B =
[[ 1.43 -0.71  1.71  5.67]
 [-0.72  3.78 -5.52 -1.65]
 [ 1.24 -0.68  1.51  5.57]
 [ 0.61 -0.36  0.46  5.02]
 [-1.73  3.41 -6.09 -0.70]]
B[0,0]: 1.43
B[1,2]: -5.52
B[:, 0]: [1.43, -0.72, 1.24, 0.61, -1.73]
B[:, 3]: [5.67, -1.65, 5.57, 5.02, -0.70]
B[3,3]: 5.02
B[1,3]: -1.65
B[2]: [1.24, -0.68, 1.51, 5.57]
B[4,0]: -1.73
B[0,3]: 5.67
B[1,1]: 3.78
B[2,3]: 5.57
B[3]: [0.61, -0.36, 0.46, 5.02]
B[3,2]: 0.46
B[1,0]: -0.72
B[4]: [-1.73, 3.41, -6.09, -0.70]

grid = [3.03, -5.06, 1.64, -1.01, 1.87, 1.16, -1.07, -1.48, -2.21, 1.25, -3.55, -0.39]
grid[0]	3.03
grid[4]	1.87
grid[3]	-1.01
grid[9]	1.25
grid[6]	-1.07
grid[7]	-1.48
grid[5]	1.16
grid[2]	1.64

a =
[[-2.99 -3.05 -0.13 -1.97  0.07  3.26  0.04  0.00  0.73  1.00 -3.71  0.26
  -3.39 -0.32 -3.78]
 [ 0.90 -0.39 -3.29 -2.33 -2.36 -0.67  2.59 -5.53  1.81  1.97  0.98 -4.66
  -0.22  2.58 -1.59]
 [-1.35 -2.15 -1.51  0.81  0.85  2.76 -1.93  2.41 -3.29  4.28 -0.17  3.07
  -1.42 -0.65 -1.26]
 [-3.45 -3.92 -2.08 -6.26  1.16 -0.57  0.97  0.82  1.68 -1.76  2.17 -0.10
   0.62  2.08 -0.39]
 [ 1.45  2.43 -3.46 -6.01  2.80  0.92 -4.48  3.18 -3.20 -3.45 -2.87  2.74
  -1.72  3.72 -0.61]
 [-0.76 -0.60  1.17 -2.07  3.77  0.98 -0.91  0.57 -2.50 -2.65 -2.13 -1.05
  -0.70  0.00 -1.04]
 [ 0.73  2.60  2.61 -5.47 -0.06  1.23 -0.09  0.24  0.47 -1.88  1.97  2.09
   0.25  0.22 -1.09]
 [ 2.10 -0.59  3.77  0.05  0.09 -0.78  1.04 -3.61  4.35  0.98 -0.29 -3.73
  -0.68 -1.30 -1.91]
 [ 1.83 -5.89  0.01 -1.69  2.41  3.25 -1.73 -1.24  3.12 -1.20  1.11 -0.91
  -2.40 -0.01  0.83]
 [-1.76 -2.90 -0.60 -1.43  1.50  2.08 -0.09  0.80  3.62  1.70  3.50 -0.63
  -0.08  2.81  1.09]
 [-2.48  0.86 -1.05 -2.13  2.19  2.31 -2.43  2.08 -1.16 -2.16 -0.72 -1.07
  -0.59  3.43 -2.33]
 [-0.33 -1.70  1.21  1.57 -1.07  2.45  2.80  3.57 -3.26  1.60 -4.15  0.18
  -0.86 -2.66  0.50]
 [ 1.50 -2.23  0.21 -0.23 -0.32  5.81  4.20  0.54 -3.79  1.80 -2.07 -0.05
  -1.15 -0.19  0.66]
 [ 2.38 -5.47  0.87 -0.94  2.33 -1.18  1.56  0.94  5.53  0.39 -2.92 -4.35
  -3.02 -1.65  1.28]
 [ 0.57  1.45 -0.72 -2.05 -0.75 -0.76 -1.62  2.37  1.84 -3.71  2.17 -2.65
  -4.58  3.29 -3.19]]
a[0, 0]	-2.99
a[7, 4]	0.09
a[2, 12]	-1.42
a[4, 10]	-2.87
a[2, 6]	-1.93
a[0, 5]	3.26
a[1, 13]	2.58
a[4, 1]	2.43
a[8, 4]	2.41
a[:, 8]	[0.73, 1.81, -3.29, 1.68, -3.20, -2.50, 0.47, 4.35, 3.12, 3.62, -1.16, -3.26, -3.79, 5.53, 1.84]
a[:, 13]	[-0.32, 2.58, -0.65, 2.08, 3.72, 0.00, 0.22, -1.30, -0.01, 2.81, 3.43, -2.66, -0.19, -1.65, 3.29]
a[0, 6]	0.04
a[12]	[1.50, -2.23, 0.21, -0.23, -0.32, 5.81, 4.20, 0.54, -3.79, 1.80, -2.07, -0.05, -1.15, -0.19, 0.66]
a[:, 12]	[-3.39, -0.22, -1.42, 0.62, -1.72, -0.70, 0.25, -0.68, -2.40, -0.08, -0.59, -0.86, -1.15, -3.02, -4.58]
a[13, 4]	2.33
a[2, 7]	2.41
a[6, 3]	-5.47
a[13]	[2.38, -5.47, 0.87, -0.94, 2.33, -1.18, 1.56, 0.94, 5.53, 0.39, -2.92, -4.35, -3.02, -1.65, 1.28]
a[11, 6]	2.80
a[6]	[0.73, 2.60, 2.61, -5.47, -0.06, 1.23, -0.09, 0.24, 0.47, -1.88, 1.97, 2.09, 0.25, 0.22, -1.09]
a[6, 4]	-0.06
a[0]	[-2.99, -3.05, -0.13, -1.97, 0.07, 3.26, 0.04, 0.00, 0.73, 1.00, -3.71, 0.26, -3.39, -0.32, -3.78]
a[9, 10]	3.50
a[14, 7]	2.37
a[1, 5]	-0.67
a[5, 12]	-0.70
a[12, 6]	4.20
a[5, 7]	0.57
a[:, 10]	[-3.71, 0.98, -0.17, 2.17, -2.87, -2.13, 1.97, -0.29, 1.11, 3.50, -0.72, -4.15, -2.07, -2.92, 2.17]
a[2, 14]	-1.26
a[7, 10]	-0.29
a[5, 11]	-1.05
a[6, 1]	2.60
a[6, 8]	0.47
a[4, 14]	-0.61
a[0, 12]	-3.39

m = [11 80 47 58 59 81 93 57 61 66 57]
m[0]	11
m[10]	57
m[1]	80

data =
0.11,0.93,0.42,-0.38,0.77,1.00,-1.26,0.33,0.02
0.63,0.15,0.93,1.70,1.49,0.90,-0.51,-0.06,0.48
0.94,0.07,-0.37,-0.22,-0.41,-0.41,0.21,0.18,-1.70
-0.44,1.46,0.10,-1.04,-1.60,-0.12,-0.38,1.17,0.29
-0.60,0.57,0.28,1.83,2.27,0.79,-0.59,0.09,-0.55
-0.27,-1.12,1.22,-3.97,5.48,0.94,2.03,3.39,3.64
data[0,0]	0.11
data[2,0]	0.94
data[1,1]	0.15
data[5,5]	0.94
data[:, 2]	[0.42, 0.93, -0.37, 0.10, 0.28, 1.22]
data[4,5]	0.79
data[:, 1]	[0.93, 0.15, 0.07, 1.46, 0.57, -1.12]
data[:, 6]	[-1.26, -0.51, 0.21, -0.38, -0.59, 2.03]
data[0,2]	0.42
data[4]	[-0.60, 0.57, 0.28, 1.83, 2.27, 0.79, -0.59, 0.09, -0.55]
data[0,6]	-1.26
data[2,7]	0.18
data[0,1]	0.93
data[:, 8]	[0.02, 0.48, -1.70, 0.29, -0.55, 3.64]
data[2,6]	0.21
data[0,5]	1.00
data[0,3]	-0.38
data[4,2]	0.28
data[1,0]	0.63
data[4,6]	-0.59
data[1,7]	-0.06
data[2]	[0.94, 0.07, -0.37, -0.22, -0.41, -0.41, 0.21, 0.18, -1.70]
data[:, 0]	[0.11, 0.63, 0.94, -0.44, -0.60, -0.27]
data[3,5]	-0.12
data[:, 4]	[0.77, 1.49, -0.41, -1.60, 2.27, 5.48]
data[5,0]	-0.27
data[4,7]	0.09
data[1]	[0.63, 0.15, 0.93, 1.70, 1.49, 0.90, -0.51, -0.06, 0.48]
data[5,8]	3.64
data[0,4]	0.77
